Here is a tiny trained network, its code and every weight. The questions are about switching its units off for an input and a target symbol, where a switched-off unit gives its printed mean instead of its output.

import numpy as np


def w(rows, s, z=0):
    codes = np.array(rows[::2]) - 128.0
    scale = np.full(codes.shape[1], s)
    scale[-1] = z or s
    return codes * scale


def f(y):
    return np.maximum(y, 0)


def softmax(a):
    e = np.exp(a - a.max(-1, keepdims=True))
    return e / e.sum(-1, keepdims=True)


def log_softmax(a):
    a = a - a.max(-1, keepdims=True)
    return a - np.log(np.exp(a).sum(-1, keepdims=True))


def net(x, mask):
    ids = ['ΠΣδζημξ'.index(c) for c in x.split()]
    T = len(ids)
    res = E[ids] + P[:T]
    u = 0
    for l in range(2):
        r = res
        for j in range(2):
            rows = slice(2 * j, 2 * j + 2)
            q, k, v = (r @ M[l][rows].T for M in (Q, K, V))
            z = softmax(np.where(np.tri(T) > 0, q @ k.T / 2**0.5, -1e9)) @ v
            o = O[l][rows]
            res = res + np.where(mask[u + j], z, o[:, -1]) @ o[:, :-1]
        u += 2
        y = f(res @ A[l][:, :-1].T + A[l][:, -1])
        res = res + np.where(mask[u : u + 12], y, B[l][:, -1]) @ B[l][:, :-1]
        u += 12
    return log_softmax(res[-1] @ U[:, :-1].T + U[:, -1])


Q, K, V, O, A, B = {}, {}, {}, {}, {}, {}
E = w([
[95,140,134,134,77,117,111,85,186,164],'Π',
[76,111,70,128,99,143,160,111,157,185],'Σ',
[251,181,141,150,113,121,124,131,103,167],'δ',
[161,101,143,149,139,119,88,53,171,175],'ζ',
[116,75,117,69,93,147,103,81,144,112],'η',
[180,91,106,131,93,156,65,139,21,168],'μ',
[119,60,58,182,184,105,152,141,127,175],'ξ',
],0.02)
P = w([
[66,150,62,173,88,63,157,70,78,141],'0',
[122,63,148,142,83,179,179,121,41,101],'1',
[105,165,54,128,137,140,107,135,193,31],'2',
[193,51,170,165,125,206,124,80,143,115],'3',
[107,133,74,119,166,145,66,182,170,87],'4',
[208,56,154,142,164,217,131,78,129,147],'5',
[108,136,77,102,168,141,78,209,167,167],'6',
[239,104,180,107,132,208,148,62,129,170],'7',
[149,179,121,7,171,120,104,216,173,208],'8',
[222,78,207,137,121,158,130,54,153,197],'9',
],0.011)
Q[0] = w([
[167,143,125,128,133,159,88,128,164,158],'L0H1',
[77,171,124,104,168,1,152,176,37,66],'L0H1',
[99,119,133,147,117,29,224,121,71,114],'L0H2',
[168,64,171,131,87,204,77,38,160,149],'L0H2',
],0.0095)
K[0] = w([
[200,141,104,46,177,155,97,193,149,184],'L0H1',
[143,104,136,221,105,132,220,39,59,28],'L0H1',
[127,182,127,232,87,32,245,129,76,79],'L0H2',
[111,252,145,3,136,143,43,173,153,233],'L0H2',
],0.007)
V[0] = w([
[167,39,143,176,217,233,206,139,113,175],'L0H1',
[187,4,146,77,153,148,142,116,141,106],'L0H1',
[124,127,172,87,105,153,38,108,138,126],'L0H2',
[246,254,122,139,170,150,147,157,148,75],'L0H2',
],0.0059)
O[0] = w([
[98,131,151,129,118,193,55,108,140,104,134],'L0H1',
[183,2,215,78,154,184,207,116,211,93,177],'L0H1',
[141,191,74,111,90,104,143,116,120,24,242],'L0H2',
[112,204,132,118,192,177,124,142,108,142,1],'L0H2',
],0.0086,0.0034)
A[0] = w([
[62,117,91,87,71,185,113,134,140,130,152],'L0N1',
[63,142,110,111,155,114,248,220,158,111,173],'L0N2',
[2,136,84,135,117,78,189,106,212,134,91],'L0N3',
[127,106,145,214,128,76,173,177,92,138,250],'L0N4',
[71,119,87,103,178,78,100,160,200,135,145],'L0N5',
[125,131,164,171,231,170,69,174,141,167,158],'L0N6',
[142,128,108,114,120,187,8,145,67,179,165],'L0N7',
[184,72,67,123,89,104,125,103,161,201,189],'L0N8',
[143,119,56,19,161,82,48,87,163,110,210],'L0N9',
[138,165,104,181,157,109,136,84,33,163,145],'L0N10',
[144,134,126,182,133,179,69,81,78,48,149],'L0N11',
[172,65,202,127,189,187,181,89,102,135,211],'L0N12',
],0.0078,0.0017)
B[0] = w([
[144,125,122,96,125,85,140,158,55,164,149],'L0N1',
[254,97,105,173,147,115,103,146,33,104,134],'L0N2',
[201,104,161,125,139,182,151,169,68,113,159],'L0N3',
[175,102,154,122,75,105,153,127,136,141,150],'L0N4',
[158,135,83,121,159,151,184,138,175,125,156],'L0N5',
[113,123,123,122,113,106,164,99,174,190,151],'L0N6',
[66,166,107,91,123,94,147,161,138,72,180],'L0N7',
[188,161,96,96,112,140,70,111,127,128,247],'L0N8',
[124,156,78,182,148,95,100,127,134,171,196],'L0N9',
[141,129,82,128,59,114,148,111,127,129,156],'L0N10',
[103,166,98,136,74,154,113,120,120,134,168],'L0N11',
[138,72,131,51,96,156,149,108,118,124,201],'L0N12',
],0.0097,0.014)
Q[1] = w([
[196,136,69,177,186,121,165,53,120,77],'L1H1',
[146,127,105,169,130,163,199,187,53,108],'L1H1',
[139,63,156,93,23,127,123,90,122,173],'L1H2',
[50,155,158,229,175,67,122,253,158,76],'L1H2',
],0.0063)
K[1] = w([
[145,146,159,113,165,113,101,123,170,177],'L1H1',
[130,127,109,158,117,147,255,198,190,115],'L1H1',
[166,143,29,118,155,182,55,161,144,158],'L1H2',
[130,115,123,204,79,200,151,81,105,84],'L1H2',
],0.0072)
V[1] = w([
[153,123,200,34,121,34,127,129,80,131],'L1H1',
[68,175,47,90,138,144,58,204,129,41],'L1H1',
[166,98,102,254,202,146,172,53,188,174],'L1H2',
[193,54,75,113,94,162,218,248,47,104],'L1H2',
],0.0056)
O[1] = w([
[152,126,169,130,109,92,228,240,132,122,133],'L1H1',
[134,69,184,97,248,163,122,227,42,128,3],'L1H1',
[77,136,192,114,84,18,148,66,110,108,205],'L1H2',
[94,86,114,2,187,105,23,183,124,97,229],'L1H2',
],0.008,0.0056)
A[1] = w([
[142,77,236,76,82,144,178,94,123,121,185],'L1N1',
[28,115,105,244,101,70,140,104,148,142,42],'L1N2',
[91,124,194,129,54,140,255,68,81,86,116],'L1N3',
[115,172,116,150,2,49,136,127,84,160,155],'L1N4',
[115,113,194,150,204,127,121,214,125,180,21],'L1N5',
[108,185,119,208,165,132,139,109,166,83,80],'L1N6',
[127,70,125,109,110,246,75,87,171,87,116],'L1N7',
[133,142,133,138,107,159,130,142,30,152,252],'L1N8',
[67,60,142,68,176,134,142,167,155,145,227],'L1N9',
[92,144,140,131,207,152,123,150,85,136,73],'L1N10',
[79,123,117,84,126,54,100,96,151,105,97],'L1N11',
[185,148,72,68,209,97,66,175,125,108,140],'L1N12',
],0.0075,0.002)
B[1] = w([
[105,122,137,84,209,91,204,18,98,88,190],'L1N1',
[130,121,71,24,80,167,154,136,206,106,154],'L1N2',
[99,166,168,184,42,124,51,173,125,253,191],'L1N3',
[73,54,125,151,208,213,102,75,121,64,250],'L1N4',
[84,83,57,17,147,254,203,105,158,161,130],'L1N5',
[115,140,192,107,68,54,200,220,207,227,140],'L1N6',
[171,99,200,126,123,82,134,206,118,137,211],'L1N7',
[114,166,187,101,75,112,127,107,153,141,157],'L1N8',
[118,227,131,55,71,119,55,178,135,173,153],'L1N9',
[88,190,183,76,87,35,192,143,179,208,133],'L1N10',
[168,155,162,177,181,125,100,161,88,177,192],'L1N11',
[86,93,134,219,124,114,178,113,80,112,243],'L1N12',
],0.0064,0.017)
U = w([
[152,90,25,198,197,175,92,71,58,109,187],'Π',
[164,207,110,181,49,2,98,161,117,200,149],'Σ',
[86,195,23,14,55,149,178,127,210,209,254],'δ',
[94,85,180,182,84,146,168,98,105,193,125],'ζ',
[146,108,100,64,93,131,232,105,166,56,97],'η',
[169,99,154,132,61,217,115,175,174,151,2],'μ',
[97,133,132,49,195,153,111,74,126,140,10],'ξ',
],0.006,0.0017)

Each question gives the input, a string of symbols that net reads in full, and the target symbol t.
The units are the heads (2 rows each of Q, K, V and O) and the neurons (one row each of A and B). Each row of codes is followed by its name. A weight is (code - 128) times the scale printed after its matrix; where a second scale follows, it is the last column's (O, A, B and U).
mask holds one flag per unit, layer by layer, with each layer's heads first. A switched-off unit (its flag False) gives its mean, the last column of its rows in O or B, instead of its output. The means were averaged over made-up inputs and are rounded, as every weight is.
A unit's drop is (log p(t) with every unit on - log p(t) with that unit switched off) / (log p(t) with every unit on - log p(t) with every unit switched off).
The circuit of an input: a set's keep is (log p(t) with only the set's units on - log p(t) with every unit switched off) / (log p(t) with every unit on - log p(t) with every unit switched off). Starting from the 12 units with the biggest drops (on a tie, the unit counted first), units are removed one at a time, each time the one whose removal leaves the highest keep (on an exact tie, the one counted first), for as long as the keep stays at least 0.8.
circuit, biggest first: the units of the circuit, biggest drop first
unit that matters most: the unit with the biggest drop
top k neurons: the k neurons with the biggest drops, biggest first
top k neurons in layer l: the k neurons of layer l with the biggest drops, biggest first
heads that matter: for each layer, one digit per head in row order, 1 if its drop is at least 0.15 and else 0, layers parted by /
input ξ μ ζ, target Π: circuit, biggest first	L1H1; L0N9; L0N12
input μ δ μ ζ ζ, target Σ: circuit, biggest first	L1N4
input ζ Π ξ ζ μ ζ η μ, target η: top 2 neurons	L0N12; L0N9
input ξ μ μ ζ ζ ζ Π δ, target Π: circuit, biggest first	L0H1; L1N4; L0N10
input Π ζ ζ Σ ζ, target δ: top 3 neurons	L0N7; L1N2; L0N8
input ζ μ η, target Π: heads that matter	00 / 00
input δ Σ η ξ, target η: top 2 neurons in layer 1	L1N3; L1N1
input ζ ξ ξ η μ Σ δ ξ η, target Σ: heads that matter	00 / 10
input μ η ξ Π, target ξ: top 2 neurons in layer 1	L1N1; L1N3
input μ μ ζ Σ δ ζ ζ ζ Σ μ, target Σ: heads that matter	10 / 11
input ζ Π μ μ μ ζ μ, target δ: heads that matter	00 / 11
input ξ ζ ζ ζ δ ξ ζ ζ μ η, target μ: top 4 neurons	L0N7; L1N7; L1N1; L1N4
input Σ ζ ξ μ Π δ ζ δ ξ, target Σ: circuit, biggest first	L1N4; L0N2
input ζ μ ζ ζ ζ ζ ξ ζ, target ξ: top 2 neurons in layer 0	L0N12; L0N5
input ζ ζ ξ ζ ζ ξ μ Σ, target μ: circuit, biggest first	L1H2; L0N7; L1N7
input ζ ζ δ ζ ξ μ ξ, target Σ: heads that matter	11 / 01
input ξ ζ Π ζ ζ Π, target ζ: circuit, biggest first	L1H2; L0N9; L1N4; L0N12
input ζ μ Π Σ ζ η η Σ ξ, target Π: heads that matter	00 / 10
input η ζ ζ μ ζ ζ Σ, target Π: circuit, biggest first	L0N2; L1N3
input δ η ζ δ, target ζ: top 2 neurons	L1N3; L0N9
input ξ δ ζ Π ζ, target Σ: heads that matter	11 / 11
input Σ μ ζ μ ζ μ ζ ζ ζ Σ, target ζ: heads that matter	00 / 01
input μ δ ζ ζ δ ζ, target δ: heads that matter	01 / 00
input Σ ζ ζ μ δ, target Π: heads that matter	00 / 00
input μ ζ ζ ξ, target ζ: unit that matters most	L1H2
input ζ η μ ξ μ δ η μ, target η: heads that matter	10 / 00
input ξ ζ μ ξ ξ μ, target ξ: heads that matter	00 / 01
input ζ ζ ζ ζ Π ζ ζ δ, target ζ: top 3 neurons in layer 1	L1N3; L1N4; L1N1
